Below is a small trained network, with its code and all its weights. Each question gives an input and a target symbol and asks what happens when units are switched off, that is, made to give their printed mean instead of their output.

import numpy as np


def w(rows, s, z=0):
    codes = np.array(rows[::2]) - 128.0
    scale = np.full(codes.shape[1], s)
    scale[-1] = z or s
    return codes * scale


def f(y):
    return np.maximum(y, 0)


def softmax(a):
    e = np.exp(a - a.max(-1, keepdims=True))
    return e / e.sum(-1, keepdims=True)


def log_softmax(a):
    a = a - a.max(-1, keepdims=True)
    return a - np.log(np.exp(a).sum(-1, keepdims=True))


def net(x, mask):
    ids = ['βγδζηθλμστφψω'.index(c) for c in x.split()]
    T = len(ids)
    res = E[ids] + P[:T]
    r = res
    for j in range(3):
        rows = slice(2 * j, 2 * j + 2)
        q, k, v = (r @ M[0][rows].T for M in (Q, K, V))
        z = softmax(np.where(np.tri(T) > 0, q @ k.T / 2**0.5, -1e9)) @ v
        o = O[0][rows]
        res = res + np.where(mask[j], z, o[:, -1]) @ o[:, :-1]
    y = f(res @ A[0][:, :-1].T + A[0][:, -1])
    res = res + np.where(mask[3:7], y, B[0][:, -1]) @ B[0][:, :-1]
    return log_softmax(res[-1] @ U[:, :-1].T + U[:, -1])


Q, K, V, O, A, B = {}, {}, {}, {}, {}, {}
E = w([
[152,79,53,160,171],'β',
[219,37,123,143,216],'γ',
[126,97,141,67,133],'δ',
[70,170,122,131,114],'ζ',
[145,58,35,206,139],'η',
[175,13,99,158,198],'θ',
[57,106,97,24,87],'λ',
[105,122,126,102,114],'μ',
[241,76,165,220,99],'σ',
[194,53,61,200,165],'τ',
[150,253,138,41,165],'φ',
[176,194,60,59,44],'ψ',
[71,222,248,201,69],'ω',
],0.013)
P = w([
[101,112,82,76,251],'0',
[144,118,126,148,124],'1',
[138,114,128,138,116],'2',
[138,111,136,126,107],'3',
[131,116,131,133,106],'4',
[134,125,128,136,108],'5',
[133,120,128,141,104],'6',
[137,130,123,141,101],'7',
[134,131,121,142,98],'8',
[132,137,121,151,95],'9',
[136,134,122,144,100],'10',
[131,131,119,148,93],'11',
[134,125,124,137,108],'12',
],0.017)
Q[0] = w([
[117,79,44,163,228],'head 1',
[153,97,83,112,93],'head 1',
[190,167,131,127,142],'head 2',
[137,124,111,150,155],'head 2',
[120,166,246,108,9],'head 3',
[65,126,148,89,159],'head 3',
],0.014)
K[0] = w([
[107,20,76,96,255],'head 1',
[114,148,100,100,132],'head 1',
[54,152,122,113,197],'head 2',
[144,123,93,128,146],'head 2',
[164,153,142,158,28],'head 3',
[122,93,140,116,115],'head 3',
],0.014)
V[0] = w([
[7,98,106,122,114],'head 1',
[134,165,222,107,129],'head 1',
[148,135,114,148,102],'head 2',
[99,129,161,182,130],'head 2',
[55,202,145,43,141],'head 3',
[71,178,131,202,36],'head 3',
],0.013)
O[0] = w([
[80,9,118,105,153,128],'head 1',
[113,168,186,147,129,62],'head 1',
[165,156,106,131,143,126],'head 2',
[111,121,152,130,156,108],'head 2',
[144,118,139,121,50,87],'head 3',
[184,67,133,97,144,4],'head 3',
],0.016,0.013)
A[0] = w([
[92,170,166,220,158,1],'neuron 1',
[70,137,146,133,70,79],'neuron 2',
[31,163,152,190,112,70],'neuron 3',
[70,254,190,52,131,201],'neuron 4',
],0.0091,0.0032)
B[0] = w([
[197,65,137,89,162,211],'neuron 1',
[105,146,156,121,79,180],'neuron 2',
[162,146,230,60,209,250],'neuron 3',
[138,2,113,199,47,207],'neuron 4',
],0.0094,0.012)
U = w([
[85,186,193,41,125,141],'β',
[226,133,46,84,63,241],'γ',
[89,73,41,223,161,128],'δ',
[91,230,114,242,84,161],'ζ',
[91,148,120,86,141,253],'η',
[38,122,172,204,113,109],'θ',
[111,40,115,52,94,117],'λ',
[130,33,114,255,75,56],'μ',
[121,158,180,178,82,65],'σ',
[126,189,103,63,193,187],'τ',
[95,133,175,65,196,55],'φ',
[190,9,227,37,155,32],'ψ',
[217,77,97,188,192,105],'ω',
],0.006,0.0042)

Each question gives the input, a string of symbols that net reads in full, and the target symbol t.
The units are the heads (2 rows each of Q, K, V and O) and the neurons (one row each of A and B). Each row of codes is followed by its name. A weight is (code - 128) times the scale printed after its matrix; where a second scale follows, it is the last column's (O, A, B and U).
mask holds one flag per unit, heads first, then neurons. A switched-off unit (its flag False) gives its mean, the last column of its rows in O or B, instead of its output. The means were averaged over made-up inputs and are rounded, as every weight is.
A unit's drop is (log p(t) with every unit on - log p(t) with that unit switched off) / (log p(t) with every unit on - log p(t) with every unit switched off).
The circuit of an input: a set's keep is (log p(t) with only the set's units on - log p(t) with every unit switched off) / (log p(t) with every unit on - log p(t) with every unit switched off). Starting from all 7 units, units are removed one at a time, each time the one whose removal leaves the highest keep (on an exact tie, the one counted first), for as long as the keep stays at least 0.8.
units of the circuit, in order: the units of the circuit, biggest drop first
k most important neurons: the k neurons with the biggest drops, biggest first
heads that matter: for each layer, one digit per head in row order, 1 if its drop is at least 0.15 and else 0, layers parted by /
input η γ ψ γ ζ β τ, target δ: units of the circuit, in order => [head 1; head 3]
input ψ γ δ η γ σ γ σ σ γ φ, target μ: heads that matter => 100
input λ θ μ θ, target λ: units of the circuit, in order => [head 1; head 3]
input θ η φ, target μ: units of the circuit, in order => [neuron 4; head 1]
input σ β β φ δ δ ω θ ζ γ μ τ, target ω: most important neuron => [neuron 1]
input τ η η θ η η β, target τ: heads that matter => 101
input η ψ ζ η ω γ β η β, target δ: heads that matter => 100
input γ φ ψ β η γ σ η, target ψ: units of the circuit, in order => [neuron 3; head 3; neuron 1; neuron 4]
input φ δ σ γ η δ τ φ γ η, target σ: heads that matter => 101
input ω γ λ ω η ζ φ δ ω η λ γ γ, target γ: units of the circuit, in order => [head 3; head 1]
input η β θ γ, target δ: units of the circuit, in order => [head 1; neuron 3; head 3]
input ψ λ σ γ ψ σ ψ β η, target ζ: units of the circuit, in order => [head 3; neuron 1; neuron 4]
input ζ β γ τ σ ψ σ η γ, target μ: heads that matter => 101
input φ γ ω δ τ η μ γ σ γ, target σ: units of the circuit, in order => [head 3; neuron 3; head 1]
input ψ γ ω λ δ γ η μ ω β μ ω η, target ζ: units of the circuit, in order => [head 3; head 1]
input γ ψ φ, target γ: heads that matter => 001
input σ ψ σ τ γ, target ω: heads that matter => 101
input γ φ β δ ψ ψ η τ δ ω δ θ, target ψ: heads that matter => 001
input β δ σ μ ω λ, target ψ: heads that matter => 100
input δ ω γ η η τ, target β: 3 most important neurons => [neuron 3; neuron 4; neuron 2]
input μ τ θ ψ η γ γ ψ σ, target γ: units of the circuit, in order => [head 3; head 1; neuron 3]
input δ δ η η η, target β: units of the circuit, in order => [head 3; neuron 3]
input τ τ λ η δ σ δ σ φ β δ σ η, target τ: units of the circuit, in order => [head 3; head 1; neuron 3; neuron 4]
